(in the rows, 128 means zero)
Rows near named flat spaces through zero (a row that begins with a name and a colon came from that space):
sq_pm: [139 139  99 129 113 189  98  92 112 190 133  49 184 186 143  74 155  88
 176  69 175 224 120  95 140 149 114 171  86 191 184 138]
sq_pm: [101 117 120 146 138 143 204 165 131 174  59  96  92 205 136 107  80 118
 111 109 158 112 119 139 163  73 100  67 187 137 112 125]
jh_td: [168 154  90 103 139  95 141 131  49 131 148 125  93 101 108 152 151 121
 129  96 149  25 169 103 133  91 124  94 118 143 115  75]
sq_pm: [177 143 137 136 122 104 132 113 129 108 164 143 140 100 122 164 139 146
 122 133  77 113 127 101 117 150 154 144 113 123 131 129]
qq_ds: [134 156  86 130 106 140  94  98 124 155 159 171 178  76 119 145 154 152
 114 179  91 129 124 133 123 141 153 138 108 100 153 153]
qq_ds: [117 125 149  98 129  86 114 109  99 119 168 140 108  98 110 134 148 135
 130 148 131  96 151 137 119  83 150 119 108 109 108 110]
qq_ds: [160 159 131 109 111  95 110 115 109 148 169 128 158 111 132 121 154 149
 134 102 116 154 146 114 169 120 127 145 105 133 161 123]
jh_td: [118 106 149 124 172 136 127 129 134 143 162  67 137 177 112 117  89 105
 103 115 132 158 117 119 116  52 153  96 168 162 124 106]
qq_ds: [139 118 128 137 154 152 119 124 117 114 126 110 118 130 137 139 128 103
 148 110 139 126 138 123  99 150 126 140 136 164 123 101]
sq_pm: [138 166 162  69 166 131 163 186 143 144 108 147 115 146 138 124 114 104
  99  89 141 146 156 111 161 100  82 106 133 123 139 116]
qq_ds: [117 180 134  84 138 187 153 160 135 144 101 145 143 152 137 118 136  98
 122 127 141 139 134 120 105 119 113 125  82 144 161 138]
bh_lg: [111 104  87 161 133 205  60  92 153 102 141 105 178 128 136 127 120 104
 143 151 116 171  83 129  49 195 156 162 122 176 153 140]
jh_td: [105 107 145 132 151 133 156 136  92 147 137  80  97 152  87 106 129 108
 127 127 176  90 155 142 119  32 145 106 126 136  84 108]
bh_lg: [ 88 106 138 108 145 131 134 144 120 114 121 124  90 130 101 116 121 108
 117 144 166  89 136 144 104  81 128 105 122 111  87 123]
jh_td: [155 128  83 111 117  95  81 115  98  84 168 134 125  81 105 143 144 132
 122 115 128  69 122 100 112 154 132 128 103 125 124 115]
jh_td: [128 102 141 119 132 101  83  89 125 126 231 103 151  92  79 112 136 138
 102 134 106 143 132 126 103  60 172 139  98 126  97 132]
bh_lg: [133 145 152 118 178 135 161 243 170 106  59 111 127 186 137 117  72 115
  85  80 166 149 119 121 198 119  72  95 203 127 158 119]
bh_lg: [114 136 139 114 148 121 109 140 133  99 143 138 140 127 130 146 110 135
 109 157 112 118 115 139 110 107 154 104 151 133 148 112]
qq_ds: [120 143 192 104 118 112 130 119 141 123 122 147 134 132 133 136 161 125
 154 170 131 165 134 126 135 142 147 161  92  83 146 150]
bh_lg: [110 126 152 129 153 168 117 172 178  58  80 158 124 133 159 145 102 113
 129 140 121 143 105 142  87 201 113 144 143 141 144 129]
jh_td: [123 107  99 109 111 102  62 102 112  84 154 118 126 103 113 123 147 119
 145 127 154 109 108 108 111 168 132 141 100 117 129 128]
bh_lg: [ 96 113  98 156  91 137  82  85 126 132 140 103 172 144 129 110 133 146
 146 170 128 154  84 143 117 138 168 136 124 134 162 151]
qq_ds: [144 194  62  89  80 112  82  97  74 145 161 183 168  64 139 136 183 160
 139 140 112  90 143 127 138 148 131 131  68 128 186 124]
qq_ds: [144 214 145  97  97 180 189 203 171 157  33 174 159 166 173 100 148 126
 136  93 142 189 132 115 189 193  55 163  74 116 199 179]
sq_pm: [118 115 183 143 147 153 177 201 184  84  44 162  87 132 128 132 119 112
 127 135 154 131 137 142 136 183  84 159 133  78  91 158]
qq_ds: [124 104 104 133 150 145 103 125 112 118 152  37 138 192 131  96  89 103
 130  64 155 144 100 111 107  92 133 103 153 220 147  90]
sq_pm: [121 129 176 135 148 127 215 206 147  94  13 183  45 134 146 157 119 119
 136 138 158  69 158 149 150 168  77 121 157  76  85 126]
bh_lg: [114 165  81 100 106 125  95 157 135 124 141 169 161  96 146  98 118 167
  95  99 112 132 124 155 154 122  92 112 120 151 167 130]
sq_pm: [126 167 194  75 132 106 210 185 163 135  78 189  82 144 166 127 112 135
 109  98 109 137 156 134 164 116  71 108 121 106 120 132]
sq_pm: [ 96 122 150 125  95 118 105  89 106 137 113 117 127 144 158 105 164 131
 194 140 161 166 135 152 136 149 133 160 100 135 153 127]
jh_td: [110 165 140  80  60  94 111  95  77 126 117 161 116 104 144 106 212 140
 199 141 172 113 155 137 144 159 121 171  24 101 157 139]
bh_lg: [133 174 124  82 146 208 151 134 110 175 160 109 150 138 101  97 154  82
 117  97 144 136 159 108  75  63 126 139  38 176 129 132]
sq_pm: [108 106  93 104 140 163  72 118 127 101 134  92 132 142 117 107 125  80
 137 109 173 135 101 103  83 157 119 133 105 153 133 126]
jh_td: [ 81  86 142 121 149 122 110 119 136  95 133 101 105 160 122 127  93 110
 121 154 141 117  97 138  86  97 155  93 159 136 110 114]
qq_ds: [156 114  99 149 117  87  86  55 102 143 195 134 150  80 111 170 146 150
 127 173  79 110 122 112 118 133 183 126 143 104 123 123]
qq_ds: [124 165 146  72 116  73 154 149 102 137 146 151 104 126 143 109 127 156
 112  87 124 102 157 140 165  59 103  90 112 142 136 101]
jh_td: [ 63 106 147 175 118 173 157 155 186 109  79 128 135 178 159 102  72 156
 116 156 104 160  85 193 101 115 137 114 166 164 133 149]
sq_pm: [101 133 121 126 113 145 143 138 144 150 103 170 119 108 145 108 128 143
 123 127 123 138 144 164 136 131  94 131 120 120 114 144]
bh_lg: [119 125 159 121 121 126 127  90 107 107 121 144 107 119 126 163 167 109
 172 191 134 101 132 123  80 157 170 150  91  98 120 129]
qq_ds: [ 68 108 124 180 159 213 126 157 204 130  92 143 165 154 174 116  52 145
  93 153  80 199  93 202  91 128 126 110 211 187 145 134]
jh_td: [104 140 173  98  91 104 172  93 140 129 103 180  91 140 169 146 138 138
 155 166  90 125 120 135 101 148 138 121  92 106 124 143]
bh_lg: [132 134 109  85 186 129 103 198 151 122 144 104 143 143 110 106  75 107
  58  66 152 145 123 107 166  78  83  80 181 145 140 106]
jh_td: [157 191 136  33 111  58 109 117  51  84 190 132 119 116 111 150 173 126
 138 121 137  41 138  78 109  84 164 101  45 136 170  87]
sq_pm: [105 133 123 133  94  84 138 108 108 138 152 174 114  85 138 125 132 188
 120 150  89  89 147 182 138  81 139 106 128 125 111 119]
sq_pm: [138 164 135  81 165 129 131 193 135 112 135 190 117  67 116 134 129 130
  82 107 127 100 176 141 142 106  84 120 120 110 113 114]
bh_lg: [126 119 146 128 133 110 101  97 134  96 157 144 134 111 138 162 125 136
 132 168  89 127 112 130  90 145 169 128 138 127 134 118]
qq_ds: [102  85  70 176 104 117  83  98 140 129 156  95 161 134 110 111  93 160
 101 152 111 131  72 143 130 111 159 102 174 131 128 146]
jh_td: [136 134 125 139 153 151  91 157 147 128 149  96 184 137 115 110 115 128
 106 114 136 182 119 128 152 114 131 141 152 146 163 130]
sq_pm: [117 111 111 117 138 119 103 112 121 117 151 101 129 145 116 131 110 115
 116 135 132 115 102 112 106 109 150 100 143 137 129 117]
jh_td: [ 77  50 117 173 166 154 100 134 162 102 115  94 111 143 108 120  74 110
 106 154 148 133  96 157  96 118 137 107 202 126  80 128]
bh_lg: [165 160 143 120 132 171 165 119 111 198 136  63 164 188 106 108 156  86
 143 101 156 177 138  75 143  91 141 150  81 143 155 145]
bh_lg: [128 126 134 137 124 109 113 111 123 103 129 150 126 109 140 158 134 142
 141 164 108 112 122 137 115 156 151 130 141 117 136 119]
[ 90 186 216  49 123 117 136 127 121 110 109 177 122 151 189 137 159 125
 175 163 126 160 147 152 108 126 141 135  77 139 190 108]
qq_ds
[129 154 153 106 134 114 175 125 125 145  99 171 100 139 167 165 120 131
 132 147  95 111 140 131 126 128 127  96 148 123 136 110]
jh_td
[ 82 115 143  99 102  90 112  98  92  93 154 141  92 108 113 121 152 140
 148 167 144  67 132 155  86  86 162 116  80 116 103 118]
jh_td
[113  57  63 201 111 132  43  17 103 131 191  86 158  99 110 147 131 138
 153 190 101 125  87 140  66 151 206 137 160 145 111 125]
bh_lg
[174 118  60 186 148 144  97 138 164 129 145 165 164  62 140 159  90 162
  79 107  57 139 123 135 144 191 102 130 206 143 124 124]
jh_td
[136 121 133 152 133  99 133 132 121 103 133 160 114  87 114 166 129 155
 116 171 103  76 138 146 126 127 152 121 154  95 105 120]
sq_pm
[146 121 123 138 116 119  99  88 137 130 158 119 155 125 138 137 131 134
 138 131  98 165 108 110 122 161 148 146 128 135 147 135]
bh_lg
[ 67 114 104 102 121 165  77 133 142 110 123 108 148 149 112  83 123 104
 124 145 177 148  91 138  98 120 128 125  99 129 143 152]
bh_lg
[ 62 121 136 116  85 127  83 109 150  89  92 146 138 152 182 104 127 145
 170 160 137 171  84 167 112 185 130 140 116 140 177 143]
jh_td
[118  84 113 154 127 127 102 123 152  90 150 130 121  93  91 128 117 132
 105 149 120 107 108 133  95 141 141 139 128 101  80 150]
jh_td
[106 114 117 131 153 151  87 156 131 104 123  67 155 177 122 101 100 108
 124 110 174 155  98 127 131 112 132 116 160 166 163 113]
jh_td
[141 158 167  84  93  13 140 123 111 151 181 118 135 154 162  98 114 194
 116  67  94 162 135 132 220  47 120  90 143 152 171 101]
qq_ds
[ 95 133 172 100 103 115 145 125 138  96 116 144 109 146 126 125 141 128
 142 169 132 114 110 132  98 121 152 131  79 101 127 150]
jh_td
[158 135 102 129 179 184 148 190 155 127 120 138 118 107 132 118  92 106
  84  42 119 130 158 125 119 136  59 125 149 182 100 107]
bh_lg
[128 119 144 133 146 115 158 140 130 144 148 109 118 143 113 122 101 137
  98 114 115 120 136 135 136  59 135  99 154 139 104 116]
bh_lg
[133 132 102  91 149 108  94 142 108 119 140 142 117  96 114 135 132 113
 112 116 154  99 143 114 143 127 105 109 138 108 124 108]
bh_lg
[160 157 146  80 132 113 164 181  99 128 115  88  99 163 120  86 143 102
 137  24 191 118 163  91 174  99  69 132  81 157 131 108]
qq_ds
[126 104 140 112 158 114 128 108 101 124 171 125  93  96  78 150 139 103
 113 158 136  71 153 118  86  73 159 112 115  98  66 113]
qq_ds
[106 129 162 134 105 146 146 139 167 116  67 135 134 167 137 125 138 117
 151 172 147 165  96 123 134 181 131 156 109  79 148 178]
qq_ds
[118  95 130 167 117 115 104  95 123 104 103 116 125 137 133 156 137 128
 167 184 139 123 101 130 120 182 164 142 157  99 134 133]
bh_lg

Rows near named flat spaces through zero:
zt-jp: [182 141 114 163 141  66 141  80  75 146 151  92 163  85 130 169 184 176
 104 114 140 103 104 123 110 144 136 155 152 170 109  87]
zq-zn: [125  95  94 159 153 136 114 185 129 138 151 128 152 135 136 104  96 138
 131 137 187 152 125 121 124 153 118 153 100  97 131 131]
zq-zn: [156 177 163 157 111 152 146   0  88  40 101 142 113  47 110 186 121 229
  38  64 103 126  97 132 174 100 119 115 145 174 107  37]
rl-lb: [106 152 165 123 123 177 141  80 147  68 130 156  93  89 119 154 109 132
  73  86 120  90 123 113 149  93 137 104 163 103 112  85]
dd-gm: [ 72 121 141 146  94  92  99 160 142 102  97 170 148 160 148 126 128 106
 174 100 192 117  64 118 118 151 194 167 114 135 128  75]
mj-qz: [125 157 140 162 128 129 117 109 152  76 122 126  96 131 112 165 151 155
 118 140  86 122  97 111 150 129 117 110  98 114 122 127]
dd-gm: [179 121  88 136 140 136 129 145 118 164 165  57 145 132 129 109 108 158
  77 154 122 172 158 118 117 138  78 116 111 137 128 166]
mj-qz: [194 132 184 133 101  97 163  67 115 166 136  85 128  63 115 135 207 167
 116 142 110 142 162 121 126  93 150  92 181 196 113 102]
mj-qz: [137 133 167  83 128 128 149 100 130 195 143  90 122  89 140  91 144 108
 154 131 120 143 156 118 128 104 109 110 200 175 122 135]
zq-zn: [124 106 164 101 114 167 119  88  78 160 133 101 131 139 134 131  92  85
  77  75 113 124 145 152 129 117 100 159 201 169 133 102]
zq-zn: [117 136 154  96 128 141 142 143 170 153 149 102 101 140  97 122 160  68
 126 131 110  77 158 118 111 107 131  99 168 117  97 145]
zq-zn: [115 133 150 151 107 130 133 167 187  92 122 132 101 122  96 126 149 149
 130 135 153 135 125 111 140 126 158  96  89 115 111 105]
rl-lb: [136  90 125 118 133 108 136 218 145 162 150 122 119 157 125 117 136  94
 127 167 131 150 181 125  96 141 151 119  81  93 169 186]
dd-gm: [121  78  88 150 132 118 116 205 114 157 145 118 123 159 148 121 115 128
 157 162 131 162 153 155 127 179 112 151  69 110 168 147]
pp-bb: [ 64 157 116 163 113 142  82 100 151  66  99 154 127 139 168 135  95 149
 180  98 159 128  18 109 176 148 120 161 136 124 112  66]
dd-gm: [109 159 186 104 103 159 137  79 147 147 148  66  79 115  97 114 144 110
  95 118  60 103 160 121 130 110  81  82 170 187  82 105]
zt-jp: [147 110 141  93 118 122 128 100  48 165 121 118 171 139 135 123  86 105
  63  75 137 141 149 153  94 127 127 170 158 185 147 117]
mj-qz: [ 95  57 206 115  98 175 109 153  77 143  95 172 149 157 112  88  54  82
  85  69 175 181 168 165 118 119 149 171 132 170 158  93]
pp-bb: [117 123 122 137 108 109 129  98  92 113 114 152 140 103 163 153 124 150
 135  91 156 118  98 145 139 142 157 161 148 148 141  64]
pp-bb: [143 142 128  90 160 105 133  77 103 179 148 120 152 111 172 136 150  80
 157 127 115  92 109 107 110 104 126 149 225 124 136 162]
pp-bb: [132 132 130 106  81 112 152 105 106 107  74 168 139 123  99 130 140 149
 128 100 134 111 150 180 123 122 175 117 106 176 114  81]
dd-gm: [118 125 124 157 130 136  98  94 114 119 125 123 127 143 159 155 133 125
 157 127 110 124  77 128 158 136 107 159 163 123 134 115]
rl-lb: [107 110 162 133  76 156 104 117 111  89  83 144 114 165 130 152  96 122
  98  85 120 156 111 158 156 129 144 150 122 152 156  87]
pp-bb: [142 140 115 102 101 163 119  70 117 133 111  96 135 141 150 140 110 118
 113  95 116 125 105 145 158 107 108 136 206 150 120 110]
pp-bb: [160 136 129 153 161 136 127 130 128 108 132 112 118 100 124 147 114 182
 104 129 132 189 110 111 164 133  93 135 103 116 155 145]
zt-jp: [107 139 111 154 113 140 106 120 153  69  82 181 143 158 115 131 125 141
 163 126 150 112  79 136 148 121 155 130 104 106 102 109]
dd-gm: [132 176 139  96 112 127 154  99 152 119 122 111 124 121  69 109 148 129
  90 115 108  80 156 126  99 105 130  77 124 166  62 118]
rl-lb: [143 140 119 111 148  89 137 135 111 146 134 133 143 134 124 120 139 121
 124 154 102 126 148 119  87 132 131 120  94 131 140 178]
dd-gm: [170  55  97 165 132 157 129 192 125 167 126 129 156 160  82  87 138 140
 154 181 156 160 197 178 128 132 119 121  86 115 111 156]
dd-gm: [162 141 135 102 156 131 161  84 101 127 106 167 146  83 100 122 131 153
 124 120 126 127 156 147 129  96 128 116 138 138 120 142]
zt-jp: [ 93 146 119 132 118 133 114 141 151 117 145  96 105 141 135 134 116 121
 121 112 127 111 101 114 135 152 109 131 126 129 113 101]
dd-gm: [163 197  62 126 169 143 156 107 160 127 173  48  92 103  76 121 145 188
  93 174  47  99 164 120 132 140  25  56  81 129  62 172]
zt-jp: [107 177 157 128  78  54 143  65 106  80 103 170 141  96 135 150 165 155
 109 100 120  74  99 111  81 126 207 113 105 185 107  59]
zq-zn: [110  99 153 147 123 149 113 173 171 146 151 119 116 147 129  93 133  99
 150 170 134 143 147 102 120 119 131 106 126 103 124 152]
pp-bb: [128  90 140 165  66  99 113 192 135 122 118 125 135 202  89 120 159 112
 101 165 112 126 172 145  75 146 181 106  38 146 122 130]
zq-zn: [165 130 110 121 155  98 144 157 118 137 139 108 133  98 143 151 122 161
 106 117 160 174 120 115 137 144 129 148 114 117 173 145]
pp-bb: [179 116 115 141 136 147 154 154 135 113 137 110 109 112  87 149 135 170
  72 140 120 152 179 145 141 124 119 100  86 107 137 144]
dd-gm: [121 160 152 119 165 180 143 105 167 116 159 107  76 104  86 129 134 119
 103 140  71  95 156 110 145 102  69  81 146 100  92 155]
zq-zn: [138 102  83 129 173  92 117 200 142 177 155 136 143 145 186  99 128 112
 206 214 129 181 133  98 111 147 122 134  90  67 191 234]
zq-zn: [161 105 122 161 131 155 115 127 105 145 146  80 146 149  95 123 120 140
  77 126 126 140 147 141 125 134  87 137 127 148 101 124]
pp-bb: [ 80 155 130 121  99  97  90 116 133 129 103 119 153 175 150 117 124  93
 169  99 149 110  51 114 118 147 142 163 150 169 105  97]
mj-qz: [106 130 190 110 112 173 110  96 139 120 111 130 127 141 118 118 102  84
 104  82 142 128 108 115 141  91 130 136 195 143 113 108]
dd-gm: [151 167  63 128 173  89 125 150 156 149 150  90 150 133 136 115 144 145
 165 168 137 131  92  92 117 147  97 125 108 106 112 187]
zt-jp: [127 115  83 176  93 138 107 157 161 114 122 107 132 175 110 114 148 150
 156 168 128 120 123 146 136 148 124 108  84 125  86 113]
zq-zn: [ 96  54 113 171 158 164  82 176  65 176 183 101 138 171 165 110  60  92
 106 132 126 154 146 143 116 182  56 195 117 116 160 133]
rl-lb: [102 112  96 170 106  99 112 158 126 112 125 137 128 142 148 143 142 149
 168 134 150 117  98 143 134 174 149 152  87 128 129  81]
zq-zn: [136 103  78 119 160 115 120 172 108 167 141 130 162 146 159 109 100 113
 155 143 161 151 128 132 115 150 116 163 120 102 157 170]
zt-jp: [103  71 123 119 125 143 145 151  89 166 147 146 114  96 161 127 111 114
 153 106 155 119 170 175 141 153 131 160 158 127 157  78]
mj-qz: [ 70 164 184 114  79 194 105  86 179  76  86 141  99 174  72  97 107  93
 111 105  87  94 120 129 138  90 116  82 134 157  59 102]
rl-lb: [167 140 123 129 129 163 119  97 159  93  98 139 132 135 139 145 122 144
 128 142 124 167  96 112 172  81 132 112 159  86 147 171]
zq-zn: [157 132 128 127  99 113 129 137 151 128  96 119 139 147 112 114 151 148
 146 153 130 165 130 132 132 116 150 105 104 149 127 147]
dd-gm: [126 172 167  74 159  94 156  93 155 136 120 161 114  69 159 137 162 107
 184 127 129 121  99  84 135  89 161 117 191 110 156 161]
rl-lb: [113  91 136 170 146 146 108 160 140 140 146 121 111 125 146 134 134 127
 175 141 150 151 108 126 166 148 108 156 142 101 143 115]
zt-jp: [107 105  97 161 161 161 108 168 129  66  94 196 131 147 117 161  87 141
 148  93 186 136  80 156 178 148 133 182  95  60 149 110]
zt-jp: [135 178 112  73 166 128 168 110 143 114 156 113  81  88 126 184 137 113
  86  98  91  71 136 118 136 119 113 112 163  84 140 148]
pp-bb: [180 137  56 128 135 133 156 163 154 101 128  99 125 111 109 177 135 177
  94  99 183 125 118 148 167 139 138 130 124  86 126 109]
dd-gm: [100  77 122 109 151 125 148 224 122 128 130 196 103 134 128 130 102  98
 140 138 143 136 189 159 113 153 161 140  56  66 194 159]
mj-qz: [143  68 118 217 111 143  87 145  98  68 112 153 144 169 137 212 131 140
  95  91 175 126  69 153 165 148 170 200 130  80 157  68]
zq-zn: [114 145 129 102 132 222 143 110 154  98 134 104  74 121  79 135  85 127
  66  89  94 103 165 156 172 111  63  96 148 113  92 109]
rl-lb: [143 102  92 159 125 143  99 159 160 151 124 106 144 173 142 104 140 126
 194 184 137 164 110 129 152 131 110 129 129 105 124 167]
rl-lb: [119 133 111 168 157  68 122 136 108  99 139 171 125 110 166 168 153 155
 160 158 112 122  94 107 117 161 151 150  72  92 171 139]
zt-jp: [ 72 180 123 138 119 176  97 102 196  55 108 129  89 162 116 154 118 112
 144 103 111  79  49 110 177 121 105 119 149  92  82 102]
rl-lb: [157 152 130 112 186  63 162 128  80 141 130 130 141  67 107 168 149 162
 117  76 167 129 109 134 126 157 129 178 121 154 147 110]
mj-qz: [ 80 145 174  77 156 156 136 135 151 155 169  96  64 101 152 129 102  75
 120 104  96 124 137  98 143 128  81 126 180 115 155 142]
rl-lb: [140 168 121 138 155  60 158 116 131 133 164 119 120  55 145 132 172 182
 143 159 119 120 124  85 104 144 134 103  97 138 127 128]
rl-lb: [119 130 135 150 117 124  97 125 146 145 124 112 125 178 128  94 150 114
 178 199  63 144 129 116 116 128  98 101  97 142 115 181]
pp-bb: [115  81 134 186 168  82 133 220 134 137 169 154 103  90 154 137 153 157
 176 177 159 169 140 106 127 177 147 147  51  78 188 137]
zt-jp: [119 155 125 123  61  76 129 111 141 115 116 131 142 152 139 114 162 128
 124 158  98  95 133 112  71 123 188  83  92 165 106 119]
mj-qz: [ 61 103 175 118 102 214 100 126 136 127 128 121  88 164 119  98  69  75
 111 101  99 127 150 148 151 124  80 127 154 141 114 100]
pp-bb: [102 103 148 146 106 151 112 108  99 129 139 123 115 118 165 129  99 133
 118 111 122 145 124 135 144 141 112 148 148 149 146  81]
mj-qz: [117 158 135 140  81 101 150 147 180 112 136  72  63 137  67 163 213 140
 127 139  75  65 151 147 130 154 136  76  88 160  76  81]
zq-zn: [124 136 109  92  92  35 121 107  92 190 100 140 179 151 193  91 163 105
 224 170 112 134 112 131  77 141 173 139 132 192 151 155]
zt-jp: [115 168 125 114 149 104 114  82 102  92 109 157 158 123 154 169 106 116
 110  60 163  98  43 105 128 125 150 182 172 121 135 104]
rl-lb: [150 152 106 145 117  96 116 132 143 106  93 124 140 161 109 137 154 158
 151 155 112 151  98 129 133 137 134 120  74 140 125 154]
mj-qz: [184 105 134 191  94 130 132  84  89 113 129 114 148 111 102 133 155 200
  73 153 106 145 165 147 119 119 132 102  96 171 103  93]
zt-jp: [122  93 103 146 115 160  98 161 155 127 125 130 124 188 149 132 124  91
 159 163 118 132 121 136 145 125 130 132 136  74 145 163]
mj-qz: [138  85 131  91 189  89 135 160  67 187 125 184 168  86 206 111  84 114
 186 123 190 212 122 122 127 137 145 200 148 107 236 180]
mj-qz: [148 130  83 134 172 130 108 167 140 161 150  86 151 158 131  99 106 127
 142 162 137 167 115 106 125 144  74 139 109 107 128 196]
zt-jp: [ 95  82  81 143 149 121 102 169  99 149 141 150 159 135 200 141  93 102
 182  95 213 126  72 138 146 169 142 215 170  88 165  92]
pp-bb: [136 100  86 126  62 135 134 193 155 116 103 116 134 181  96 123 127 130
 104 121 166 122 162 174 120 142 175 110  82 131 111  97]
rl-lb: [129 124 196  78 117 180 144  87 135 153 137 115  99 101 134 112 111  88
  93 112  98 140 172 117 137  74 117  98 209 140 140 140]
dd-gm: [108 118 152 149 108 164 121 130 159 120 140 108  89 136 114 130 142 119
 130 140 101 114 141 130 148 124 112 105 138 123 108 108]
[125 135 142 165 182 107 130 120 127 110 146 157 106  77 149 155 152 161
 170 154 117 141  99  99 152 138 115 139 113  91 157 141]
pp-bb
[165 115 163 152 132 101 142 101  67 133 151 111 150  73 133 155 126 170
  46  83 162 151 132 115 111 133 144 158 141 169 146  77]
mj-qz
[104 151 133 127 102 167 102 142 207 100 100 113 103 202  81 124 150  83
 156 143 101  95 104 127 149 107 122  95 133 106  78 150]
mj-qz
[119 104 145 157 105  92 112 145  99 170 161  80 128 124 167 109 128 144
 126 148 120 174 134 112 107 168 114 141 104 182 152 108]
zq-zn
[157 186  93  87 144  92 172 164 209 157 164  78 104 100 107  82 172 150
 146 210  92 129 179  80  93 116 115  30  79 116 101 212]
zt-jp
[103 146 144 119 102 136 113 108 162 113 100 153 136 149 133  93 127 113
 167 147 122 127 108 111 124 101 146 101 134 135 106 138]
zt-jp
[113 192 146 121 131 132 138  68 135  99 149  76  86  95 103 173 144 143
  73  74  90  71  97 113 145 135  89 119 162 160  83  72]
zt-jp
[156 166 127 121 161  94 158  95 119 138 168 102 111  58 149 141 148 171
 106 148  93 133 139  90 118 128 105 102 126 132 142 148]
mj-qz
[171  71  64 177 143 122 122 179 107 137 128 143 157 129 159 130 120 181
 163 172 169 191 135 153 151 156 130 154  81  88 173 148]
dd-gm
[132 115 132 149 126 127 117 191 149 135 129  96 121 163  85 112 128 135
 117 143 137 165 143 131 126 152 111 124  66 138 122 144]
rl-lb
[124 124 131 124 140 111 128 141 101 115 112 168 152 125 130 119  96 138
 112 113 154 153 126 127 109 134 147 148  88 130 153 135]
mj-qz
[115 154 117 127 141 137 148 138 175  90 134 150  95  76 145 123 116 174
 144 145 139 148 121 100 156 123 129  92 100  89 140 129]
zq-zn
[128 175 129 107  98 120 138  72 148 118 100 118 125 125 108 123 163 136
 151 126 100  91 113 134 133 108 132  94 152 169  78 108]
rl-lb
[148 142 135 104 151 136 132  61  52 111 107 153 164  97 139 152  72 146
  62  53 147 141 104 140 133 115 118 176 164 154 149 106]
rl-lb
[160 142 111 148 132 131 119  86 143 122 117 124 146 128 138 130 156 150
 162 162 116 133  98 115 147 103 122 114 156 117 111 151]
mj-qz
[172  87  98 167 224 112 132 164  78 151 175 135 159  54 184 157  94 178
 125 112 218 198  94 101 158 158 106 209 144  69 202 139]
rl-lb
[117  83  75 165 111 116 104 195 101  98  99 170 171 192 113 143 102 127
 120 102 195 118 111 173 114 170 172 183  62 106 133  95]
mj-qz
[120 129 123 150 150 141 119 131 135 115 140 120 109 102 153 143 113 156
 143 123 141 157  94 114 169 143  99 146 134 108 148 116]
pp-bb
[126  74 189 183  91 128 125 118  55 103 124 142 118 101 120 170 120 166
  56  74 142 152 148 164 135 154 154 169 104 178 158  27]
mj-qz
[112  69 114 142  97 125 122 176 106 154 153 128 140 135 172 118 106 113
 119 124 172 135 153 140 107 154 161 152 128 122 156  91]
pp-bb
[170 137 102 108 146 136 169 183 205 126 163 112  99 106 112 128 157 131
 109 182 127 124 181  94 119  96 150  56 112  48 134 198]
dd-gm
[116 120 149 143 113 126 136 107 129  65 111 184  92  80 185 207 135 150
 133  91 148 128  81 125 181 121 189 152 161  79 194  73]
rl-lb
[156 132 150 103  68 157 134 104 162 174 120  61 137 141 103  61 140 129
 122 153 116 157 172 129 122  89 115  66 166 199  75 130]
zq-zn
[105  66 161 191  89  72 132 178  86 112 127 185 118 114 136 141 158 162
 138 151 135 142 168 155  96 174 199 140  27 148 171  69]
pp-bb
[110  91 145 122 118 141 124 149 111 131 137 151 117 137 159 137 103  96
 111 121 127 135 150 134 120 129 149 143 133 104 173 129]
rl-lb
[151 127  94 130 128 134 135 175 173 153 141  86 136 146  95  89 141 137
 138 166 145 140 156 124 120 129 113  93 102 123  92 159]
zq-zn
[124 112 159 107  96 134 125 123 103 177 134  86 132 134 133  84 104 118
 105 123 115 167 166 136 110 132 105 123 136 199 130 118]
rl-lb
